Each row, then roughly how far along a hidden order it lies, from 0 to 30:
(in the rows, 128 means zero)
[121 124 115 131 133 136 135 138 126 150 122 126 119 125 135 136 124 152
 129 123 129 134] -> 4
[118 127  65 122 114 139 130 147 137 151 128 142 137 140 125 158 127 120
  97 129 127 124] -> 0
[131 106   8 110 116 175  90 145 123  88 116 186 124 142 119 140 128 141
 124 103 140 121] -> 26
[ 89 113 125  85  41 222 126 182 114 148  89 118 165 151 102 158 103 118
 120  69 167 121] -> 4
[107 120   2 112 103 199  91 173 136  96 110 184 128 254 115 190 124 149
 130 101 145 119] -> 22
[115 124 129 113  99 157 126 143 125 127 123 124 146 146 121 139 123 120
 127 105 141 122] -> 14
[124 126   5 134 146 140  96 147 142  93 123 129 108 131 117 131 132 152
 116 129 127 154] -> 23
[108 119 133  99  68 187 123 158 120 132 106 120 157 144 113 146 113 123
 133  89 152 119] -> 13
[131 121 131 116 113 171 122 165 121  95 111 123 123 238 109 182 124 127
 121 111 145 150] -> 23
[118 122 131 108 112 177  89 159 138 128 114 183 122 129 110 139 127 146
 133 114 135 123] -> 28
[125 121  12 113 105 176 122 154 136 129 113 182 154 242 107 183 117 122
 131 105 148 121] -> 22
[138 124   1 118 106 150  92 150 142  88 124 125 118 246 114 134 123 142
 129 113 131 151] -> 28
[136 109 131 124 132 150 128 150 143  87 130 190 140 144 123 133 136 119
 127 112 139 151] -> 30
[ 98 117 131 101  73 199 131 161 119 154 106 118 164 144 122 154 112 142
 132  85 157 116] -> 3
[102 126 118 114 118 166 138 153 129 124 132 124 135 156 123 143 126 107
 123 104 142 118] -> 3
[137 112 126 145 171 125  97 132 129  91 130 187  95 215 123 124 139 155
 119 140 114 159] -> 26
[105 116  69 121 120 186 133 154 133 126 120 136 127 180 132 144 121 112
 127  91 151 118] -> 2
[134 121  67 133 174 129 134 130 127 156 124 144  92 140 132 152 132 183
 101 136 114 132] -> 4
[134 111 126 122 116 165  95 148 129  85 138 127 115 255 127 174 138 134
 116 115 131 149] -> 27
[132 123 132 112  96 159  94 160 124 129 120 122 144 238 114 138 121 151
 117 118 141 152] -> 23
[128 106 129 108 120 183  93 146 123  94 120 187 120 143 117 183 128 154
 112 110 145 150] -> 22
[125 120 126 103 104 176 122 172 121  93 111 182 128 244 115 181 121 149
 121  96 145 147] -> 23
[126 105 154 117 116 182  93 167 123 129 117 185 124 246 111 140 119 147
 130 101 146 122] -> 22
[111 118  72 113 137 159 125 157 125 148 121 141 114 167 136 161 122 121
  98 117 133 143] -> 0
[ 92 125 127 101  96 184 140 157 128 121 133 122 148 174 128 148 120 121
 108  83 158 119] -> 3
[123 118 105 116 107 156 122 147 124 146  99 131 127 128 116 138 113 161
 122 117 132 127] -> 6
[116 124 121 128 120 152 136 145 127 151 118 126 141 133 133 136 122 126
 113 117 133 124] -> 4
[120 121 122 118 103 162 121 151 124 149 106 124 131 126 117 139 114 131
 119 107 137 134] -> 4
[117 125 126 117 106 150 126 139 125 131 124 125 141 133 123 134 124 120
 127 112 139 123] -> 13
[118 120  88 104 106 169 122 152 127 173  98 123 150 130 130 168 123 133
 105 100 144 143] -> 4
[107 123 128 119  92 168 125 148 127 149 119 125 147 142 129 152 122 118
 113 102 141 128] -> 4
[112 126  65 130 142 166 133 145 136 153 125 125 143 168 122 162 129 164
 126 106 133 142] -> 4
[105 127  66 128 132 168 126 148 135 151 131 137 150 178 136 165 127 107
  96 106 147 118] -> 2
[124 120 111 116  85 157 120 152 119 133  98 125 128 128 123 149 115 139
 124 117 134 137] -> 7
[105 119 139  97  63 188 123 161 119 129 107 121 158 147 114 147 114 119
 132  88 153 120] -> 13
[124 123 126 130 168 141 141 125 137 168 135 128 100 136 130 126 131 166
  95 127 121 145] -> 5
[141 127   2 129 141 154  93 134 127 125 129 126 112 130 127 130 126 140
 120 126 134 153] -> 30
[114 106 132 112  95 173  91 160 124 130 119 185 145 247 110 177 129 121
 130 114 136 122] -> 26
[119 126   4 125 107 163  93 138 141 128 128 190 138 136 124 179 136 123
 122 120 138 151] -> 29

Next part:
[115 111 191 102 122 123 103 150  93 172 143 160  96 114 146 116  90 114
  14 128 156  66 140 155 118 149  95 140 137 138  75 115 148 125 121 132
  93  97 133 138 144 108 147 129 132 104 120 104 105 110 140 119 107 160
  69 130 188 144  72  80 138] -> 13
[130 144 146 147 122 142 138 148 151  99 107 122  92  93 113 140 124 146
 162 104 163 185 108 112 163 127 153 126 109  86 125 156 128 124 129 109
 159 141 130 135  98 152 126 141  76 116 146 122 150 117 130 109 130 110
 138 130  84  92 223 123 143] -> 11
[136 135 143 111 119 159 118  91 100 111  84 163 158 138 109 115 130 137
 115  44  68 129 144 117 123 151 132 140  78  88 243 108 132 100  78 124
 149 116  92 107 127 107 134 165 101 133 122 122 160 133 150 161 138  93
 145  93  47 138  82 156 124] -> 30
[120 115 165  96 132 145 122 133 111 131 139 172 107 153 159 135  98 136
  78 117 155  97 132 128 130  98  94 137 122 146 104 137 124 129  82  99
 116 124 171 147 140 132 141 135 103 117 143 120  90 127 124 125 127 113
  96 136 126 109 146  86 140] -> 10
[116 133 223 107 133 144 108 145  68 117 122 169 103 150 127 134  78 141
  31  83 134  63 144 107 129 145 124 155  67  78 176 114 156 133  93 136
 117  93 122 146 120 109 137 157  72 108 140  92 135 108 131 134 119 142
 116 123 116 147 104  98 139] -> 29
[142 122  90 139 127 128 138 138 160 108 134  86 145 145 139 155 151 125
 167 150 153 159 106 120 123 113 125 106 166 168  77 149 119 160 136 133
 158 163 155 132 109 160 112 114 117 131 122 146 115 141  99 106 137 125
 141 147 122 126 144 127 115] -> 0
[108 115 160 137 121 111 130 160 123 174 146 115  70  96 143 117 115 122
 118 177 171 125 112 158 140 126  91 124 169 132  19 147 148 129 168 121
 119 112 138 134 146 127 143 115 145 102 124 126 119 106 116 117 101 146
  71 171 185 121 183 103 140] -> 7
[141 138 155 113 123 158 117 113 108  99 101 171 139 121 118 126 124 136
 118  53 100 134 133 116 130 141 136 139  85  96 206 119 132 113  75 117
 146 125 112 119 117 121 134 161  87 128 132 116 146 126 137 137 131  93
 136 102  59 124 114 134 133] -> 21
[128 125 176 123 118 130 112 138  98 142 115 168 102  87 131 110 109 132
  99 102 126 112 131 143 130 149 117 138 114 108 135 117 145 112 125 123
 124  98 108 122 133 107 143 146 119 113 129 110 141 110 134 131 106 121
  94 125 116 134 109 111 138] -> 16
[153 135  50 157 129 123 147 108 162 111  99 110 161 111 117 120 176 143
 255 139  95 187 124 120 131 111 172 113 141 144 173 132 105 134 164 125
 163 142 120 111 111 138 120 121 153 158 133 157 149 148 126 143 154  93
 167 112  45 113 145 170 114] -> 10
[157 161  77 173 124 130 153 108 154  59 111  87 167 129 103 142 162 123
 238 125  85 233  93  96 134 147 165 114 119 102 201 141 124 112 126 127
 182 150  95 101 102 146 105 131 118 150 124 148 170 119  97 143 128  92
 172 157  91 150 188 197 104] -> 7
[139 157 123 151 105 129 130  91 123 105  78 106 168 134  74 119 136 118
 127  60  65 202 124 113 138 199 153 136  78  48 252 114 135  65 109 138
 165 120  45  91 123 106 111 155 112 135 101 123 200 114 155 170 134 110
 151 117 100 165 111 204 114] -> 29
[113 109 214  88 133 149 106 150  89 131 140 178  90 151 154 146  84 146
  25  84 168  43 143 127 125 113  90 146  95 119 110 124 143 146  84 128
 116 115 158 154 132 124 133 146  73  99 139  97 104 126 126 107 117 143
 103 126 122 124 105  65 149] -> 17
[135 125 181 114 123 144 110 138  96 130 112 182 104  92 134 116 110 138
  97  85 130 103 136 136 129 138 125 141 104 110 146 117 143 122 109 122
 127 101 118 127 123 113 144 151 103 115 135 108 135 116 136 125 115 113
 102 115  90 125 108 103 143] -> 17
[161 135  99 156 127 130 133 117 137 109  87 110 153 109  98 128 170 143
 212 102  94 158 132 118 122 145 177 126 112 106 191 122 131 143 158 156
 169 130  87 112  92 132 109 134 129 146 119 134 176 140 138 133 158 112
 171 106  38 132 106 174 114] -> 20
[189 135  63 132 138 190 140  84 165  64  69 143 184 159 108 152 187 159
 246  59  79 175 135  84 110  98 183 123  81 106 246 138 109 152  90 144
 193 162 126 114  59 167 102 146  86 165 139 151 160 170 147 123 205  56
 227  86   1 105 107 201 107] -> 24
[ 92  99 171  74 132 127 112 144 102 154 171 169 106 161 178 136  85 133
  28 130 178  46 139 149 126  86  59 131 151 191  54 128 119 143  84 100
  92 133 192 155 174 124 147 127 111 105 135 117  60 135 111 114 102 145
  78 125 169 108 116  38 150] -> 2
[135 120 134 136 119 114 114 126 108 146  98 128 132 103 115 113 146 145
 160  94 106 116 141 145 131 146 135 134 123 118 155 113 139 138 154 140
 150 115  92 116 131 109 121 139 129 127 109 119 165 133 134 143 130 123
 123 106  62 128  95 120 130] -> 20
